Below are the code and all the weights of a small trained network. Each question names an input and a target symbol and asks about switching units off, where a switched-off unit gives its printed mean instead of its output.

import numpy as np


def w(rows, s, z=0):
    codes = np.array(rows[::2]) - 128.0
    scale = np.full(codes.shape[1], s)
    scale[-1] = z or s
    return codes * scale


def norm(h):
    return h / np.sqrt((h * h).mean(-1, keepdims=True) + 1e-5)


def f(y):
    return np.maximum(y, 0)


def softmax(a):
    e = np.exp(a - a.max(-1, keepdims=True))
    return e / e.sum(-1, keepdims=True)


def log_softmax(a):
    a = a - a.max(-1, keepdims=True)
    return a - np.log(np.exp(a).sum(-1, keepdims=True))


def net(x, mask):
    ids = ['ΔΘαβζηλμξπτφ'.index(c) for c in x.split()]
    T = len(ids)
    res = E[ids] + P[:T]
    u = 0
    for l in range(2):
        r = norm(res)
        for j in range(3):
            rows = slice(4 * j, 4 * j + 4)
            q, k, v = (r @ M[l][rows].T for M in (Q, K, V))
            z = softmax(np.where(np.tri(T) > 0, q @ k.T / 4**0.5, -1e9)) @ v
            o = O[l][rows]
            res = res + np.where(mask[u + j], z, o[:, -1]) @ o[:, :-1]
        u += 3
        y = f(norm(res) @ A[l][:, :-1].T + A[l][:, -1])
        res = res + np.where(mask[u : u + 16], y, B[l][:, -1]) @ B[l][:, :-1]
        u += 16
    return log_softmax(norm(res)[-1] @ U[:, :-1].T + U[:, -1])


Q, K, V, O, A, B = {}, {}, {}, {}, {}, {}
E = w([
[205,41,172,105,206,115],'Δ',
[129,135,152,108,124,58],'Θ',
[114,116,145,85,128,64],'α',
[88,120,133,49,137,163],'β',
[108,108,145,99,183,72],'ζ',
[130,156,189,192,112,76],'η',
[156,172,159,106,110,91],'λ',
[76,103,205,148,112,65],'μ',
[138,142,134,99,50,154],'ξ',
[137,119,196,1,69,49],'π',
[158,98,68,100,147,66],'τ',
[194,178,175,103,147,134],'φ',
],0.021)
P = w([
[67,231,103,66,100,55],'0',
[97,189,126,68,81,67],'1',
[119,154,137,78,79,78],'2',
[139,104,148,70,83,89],'3',
[159,68,153,86,70,117],'4',
[163,33,159,82,63,134],'5',
[185,2,166,75,45,144],'6',
],0.0063)
Q[0] = w([
[109,59,215,149,151,116],'L0H0',
[35,156,253,71,170,148],'L0H0',
[95,133,121,248,145,183],'L0H0',
[103,115,165,83,27,126],'L0H0',
[173,64,124,132,100,56],'L0H1',
[76,137,172,59,134,148],'L0H1',
[107,182,80,226,108,113],'L0H1',
[65,48,207,95,147,173],'L0H1',
[106,136,135,182,187,173],'L0H2',
[97,217,67,134,183,209],'L0H2',
[102,221,116,119,142,103],'L0H2',
[117,164,26,182,121,149],'L0H2',
],0.018)
K[0] = w([
[84,91,212,181,60,158],'L0H0',
[179,104,249,157,75,166],'L0H0',
[78,238,131,48,80,67],'L0H0',
[175,59,194,55,125,160],'L0H0',
[235,118,83,69,141,206],'L0H1',
[90,88,109,79,60,101],'L0H1',
[152,197,239,145,196,96],'L0H1',
[39,21,124,151,94,139],'L0H1',
[70,120,134,103,98,135],'L0H2',
[16,199,95,166,155,120],'L0H2',
[166,175,60,151,158,169],'L0H2',
[56,229,139,86,162,91],'L0H2',
],0.017)
V[0] = w([
[89,69,176,164,125,131],'L0H0',
[175,195,175,138,186,169],'L0H0',
[74,93,55,71,144,102],'L0H0',
[100,193,126,113,97,92],'L0H0',
[113,137,128,94,108,126],'L0H1',
[133,124,126,133,139,100],'L0H1',
[111,123,134,148,165,77],'L0H1',
[121,115,127,76,165,171],'L0H1',
[141,186,102,73,105,122],'L0H2',
[105,178,250,104,142,144],'L0H2',
[200,141,115,80,124,206],'L0H2',
[85,86,94,82,88,143],'L0H2',
],0.019)
O[0] = w([
[79,141,200,162,164,110,105],'L0H0',
[134,177,119,50,173,205,44],'L0H0',
[171,91,58,185,122,31,206],'L0H0',
[76,150,94,127,25,131,189],'L0H0',
[90,130,141,200,83,120,255],'L0H1',
[102,110,121,123,142,100,151],'L0H1',
[81,116,117,74,156,98,119],'L0H1',
[114,189,213,153,162,166,175],'L0H1',
[141,230,87,155,109,153,239],'L0H2',
[170,245,152,129,205,52,226],'L0H2',
[218,149,75,105,88,159,139],'L0H2',
[131,148,147,222,58,119,163],'L0H2',
],0.012,0.008)
A[0] = w([
[110,180,94,215,89,200,167],'L0N0',
[52,95,195,86,142,143,63],'L0N1',
[141,207,46,98,154,161,13],'L0N2',
[210,110,28,151,98,86,64],'L0N3',
[51,128,194,113,62,146,9],'L0N4',
[140,153,159,97,132,245,2],'L0N5',
[236,96,85,91,141,120,86],'L0N6',
[149,47,89,77,63,137,159],'L0N7',
[198,148,201,108,95,154,101],'L0N8',
[129,63,158,130,151,77,29],'L0N9',
[125,212,89,165,140,107,96],'L0N10',
[89,111,100,148,122,84,118],'L0N11',
[170,120,206,95,66,110,187],'L0N12',
[200,80,179,74,113,159,41],'L0N13',
[153,74,189,196,148,138,107],'L0N14',
[169,91,195,49,94,119,19],'L0N15',
],0.013,0.0019)
B[0] = w([
[98,79,130,249,162,105,221],'L0N0',
[85,161,228,114,225,151,176],'L0N1',
[112,111,196,226,148,80,172],'L0N2',
[79,146,207,94,158,219,246],'L0N3',
[119,53,75,138,56,205,181],'L0N4',
[222,90,92,215,54,149,167],'L0N5',
[92,62,44,93,31,112,192],'L0N6',
[103,61,185,142,127,193,186],'L0N7',
[200,113,96,106,124,89,207],'L0N8',
[127,159,120,204,154,86,195],'L0N9',
[177,101,177,150,162,199,254],'L0N10',
[181,127,94,136,112,192,219],'L0N11',
[175,69,119,95,111,100,230],'L0N12',
[129,134,72,94,133,24,192],'L0N13',
[192,136,96,127,172,153,188],'L0N14',
[160,144,193,106,165,21,188],'L0N15',
],0.016,0.0071)
Q[1] = w([
[131,167,156,115,136,109],'L1H0',
[96,123,207,148,98,32],'L1H0',
[165,141,121,140,184,144],'L1H0',
[158,144,167,191,94,96],'L1H0',
[169,113,73,82,87,157],'L1H1',
[122,150,110,40,168,116],'L1H1',
[153,11,243,160,94,29],'L1H1',
[68,93,79,154,126,141],'L1H1',
[87,88,118,117,99,47],'L1H2',
[190,191,170,156,121,137],'L1H2',
[170,54,255,216,150,72],'L1H2',
[74,202,148,191,139,112],'L1H2',
],0.021)
K[1] = w([
[103,148,171,128,127,120],'L1H0',
[143,40,221,181,112,106],'L1H0',
[108,147,174,91,158,118],'L1H0',
[192,86,152,126,94,94],'L1H0',
[111,161,22,151,170,122],'L1H1',
[92,179,136,143,177,156],'L1H1',
[229,21,178,99,216,103],'L1H1',
[82,86,118,144,116,60],'L1H1',
[106,120,103,151,175,163],'L1H2',
[214,135,115,64,104,136],'L1H2',
[226,4,212,135,158,157],'L1H2',
[141,185,195,94,131,113],'L1H2',
],0.021)
V[1] = w([
[139,174,50,149,95,118],'L1H0',
[169,161,157,65,72,128],'L1H0',
[99,91,224,102,87,134],'L1H0',
[123,115,146,207,146,99],'L1H0',
[94,82,90,188,219,201],'L1H1',
[96,108,173,107,179,93],'L1H1',
[111,114,152,119,155,112],'L1H1',
[128,159,70,142,208,133],'L1H1',
[130,79,169,119,132,102],'L1H2',
[94,81,37,101,76,92],'L1H2',
[91,200,120,121,179,166],'L1H2',
[133,135,205,56,5,80],'L1H2',
],0.021)
O[1] = w([
[136,100,70,45,104,138,159],'L1H0',
[139,130,207,84,87,108,139],'L1H0',
[95,137,195,208,119,66,153],'L1H0',
[74,201,61,155,115,129,243],'L1H0',
[103,118,40,78,134,250,38],'L1H1',
[74,157,78,131,145,101,98],'L1H1',
[105,139,109,131,132,114,113],'L1H1',
[135,131,53,95,205,136,62],'L1H1',
[73,120,145,135,104,166,157],'L1H2',
[158,18,150,170,178,152,103],'L1H2',
[173,159,81,75,98,126,7],'L1H2',
[134,77,250,151,81,69,200],'L1H2',
],0.016,0.012)
A[1] = w([
[193,123,92,112,165,168,255],'L1N0',
[160,61,114,57,50,71,150],'L1N1',
[104,157,197,66,186,164,138],'L1N2',
[73,107,173,82,159,103,126],'L1N3',
[148,140,84,136,27,82,119],'L1N4',
[156,192,186,108,182,164,124],'L1N5',
[133,121,120,111,199,152,98],'L1N6',
[126,79,128,218,161,138,127],'L1N7',
[180,140,100,189,134,190,100],'L1N8',
[249,146,207,67,173,224,132],'L1N9',
[163,193,111,167,177,62,148],'L1N10',
[136,80,91,75,151,98,108],'L1N11',
[22,60,98,129,116,119,167],'L1N12',
[173,169,141,145,112,167,87],'L1N13',
[139,189,140,185,105,156,122],'L1N14',
[65,124,120,71,172,176,105],'L1N15',
],0.019,0.0068)
B[1] = w([
[157,124,184,171,88,55,178],'L1N0',
[158,166,88,219,192,185,188],'L1N1',
[155,50,151,119,63,126,158],'L1N2',
[107,155,86,114,52,119,170],'L1N3',
[129,42,151,83,190,58,208],'L1N4',
[177,76,137,83,164,69,167],'L1N5',
[126,54,139,126,114,111,149],'L1N6',
[128,146,102,43,135,73,233],'L1N7',
[166,82,174,130,72,191,169],'L1N8',
[222,171,253,48,226,221,170],'L1N9',
[139,149,165,156,121,243,250],'L1N10',
[118,130,90,119,60,116,160],'L1N11',
[112,138,182,90,225,170,212],'L1N12',
[76,90,103,134,76,144,157],'L1N13',
[134,89,75,72,132,66,203],'L1N14',
[124,79,119,133,74,171,141],'L1N15',
],0.027,0.012)
U = w([
[191,20,27,102,5,100,103],'Δ',
[116,124,129,60,82,127,80],'Θ',
[16,176,159,31,61,143,119],'α',
[238,175,197,80,193,199,125],'β',
[74,3,179,216,158,241,102],'ζ',
[128,138,231,232,81,30,125],'η',
[107,162,45,183,164,156,253],'λ',
[26,248,150,211,213,139,149],'μ',
[242,72,42,254,218,82,85],'ξ',
[149,217,32,52,107,53,210],'π',
[77,68,90,66,253,14,88],'τ',
[152,170,68,224,69,206,198],'φ',
],0.0078,0.0047)

Each question gives the input, a string of symbols that net reads in full, and the target symbol t.
The units are the heads (4 rows each of Q, K, V and O) and the neurons (one row each of A and B). Each row of codes is followed by its name. A weight is (code - 128) times the scale printed after its matrix; where a second scale follows, it is the last column's (O, A, B and U).
mask holds one flag per unit, layer by layer, with each layer's heads first. A switched-off unit (its flag False) gives its mean, the last column of its rows in O or B, instead of its output. The means were averaged over made-up inputs and are rounded, as every weight is.
A unit's drop is (log p(t) with every unit on - log p(t) with that unit switched off) / (log p(t) with every unit on - log p(t) with every unit switched off).
The circuit of an input: a set's keep is (log p(t) with only the set's units on - log p(t) with every unit switched off) / (log p(t) with every unit on - log p(t) with every unit switched off). Starting from the 12 units with the biggest drops (on a tie, the unit counted first), units are removed one at a time, each time the one whose removal leaves the highest keep (on an exact tie, the one counted first), for as long as the keep stays at least 0.8.
units of the circuit, in order: the units of the circuit, biggest drop first
unit that matters most: the unit with the biggest drop
k most important neurons: the k neurons with the biggest drops, biggest first
k most important neurons of layer l: the k neurons of layer l with the biggest drops, biggest first
which heads matter: for each layer, one digit per head in row order, 1 if its drop is at least 0.15 and else 0, layers parted by /
input ξ μ α Δ π ξ, target ξ: most important neuron of layer 0	(L0N13)
input π π π φ π π, target β: which heads matter	101 / 000
input π τ ζ ξ β Θ Θ, target φ: which heads matter	110 / 101
input τ π τ ξ π, target ζ: units of the circuit, in order	(L0H2; L1H2)
input β η α τ π ξ, target ζ: which heads matter	101 / 011
input π λ Δ α, target α: 4 most important neurons of layer 0	(L0N0; L0N10; L0N15; L0N13)
input π α η φ φ π τ, target β: units of the circuit, in order	(L0H2; L1N9; L1H0)
input π Δ α β π Δ Δ, target β: 3 most important neurons	(L0N14; L1N9; L1N10)
input β λ Δ π β, target β: units of the circuit, in order	(L0H0; L1N9)
input μ α η, target μ: which heads matter	001 / 100
input β β τ π Δ π π, target τ: which heads matter	101 / 011
input η π π μ Θ α, target μ: which heads matter	101 / 100
input Δ π τ, target τ: units of the circuit, in order	(L1N7; L0H0; L1H1; L0N3)
input μ α λ ξ Θ, target Δ: unit that matters most	L0N0
input β ζ β λ, target π: units of the circuit, in order	(L1H2; L0H2)
input α ζ α, target λ: which heads matter	001 / 111
input φ Δ π π, target π: 2 most important neurons	(L1N3; L0N15)
input α π ζ Θ ξ, target Δ: 3 most important neurons	(L0N0; L0N8; L1N14)
input Δ π φ, target φ: 2 most important neurons of layer 1	(L1N10; L1N4)
input τ φ β, target β: unit that matters most	L0H0
input Δ τ Θ, target τ: 2 most important neurons	(L0N3; L0N6)
input α β α τ ζ, target ζ: which heads matter	001 / 010
input π φ Θ, target β: which heads matter	100 / 000
input π φ Δ π φ τ, target τ: 2 most important neurons of layer 0	(L0N6; L0N3)
input λ Θ ξ η, target Δ: which heads matter	101 / 000
input Θ ξ Θ π Δ α, target ξ: which heads matter	111 / 000
input β ζ α, target λ: unit that matters most	L1H0
input α Θ ξ φ τ Θ, target β: 2 most important neurons	(L1N9; L0N6)
input β α Θ, target φ: which heads matter	011 / 101
input φ β η π Δ ξ, target ξ: which heads matter	111 / 000
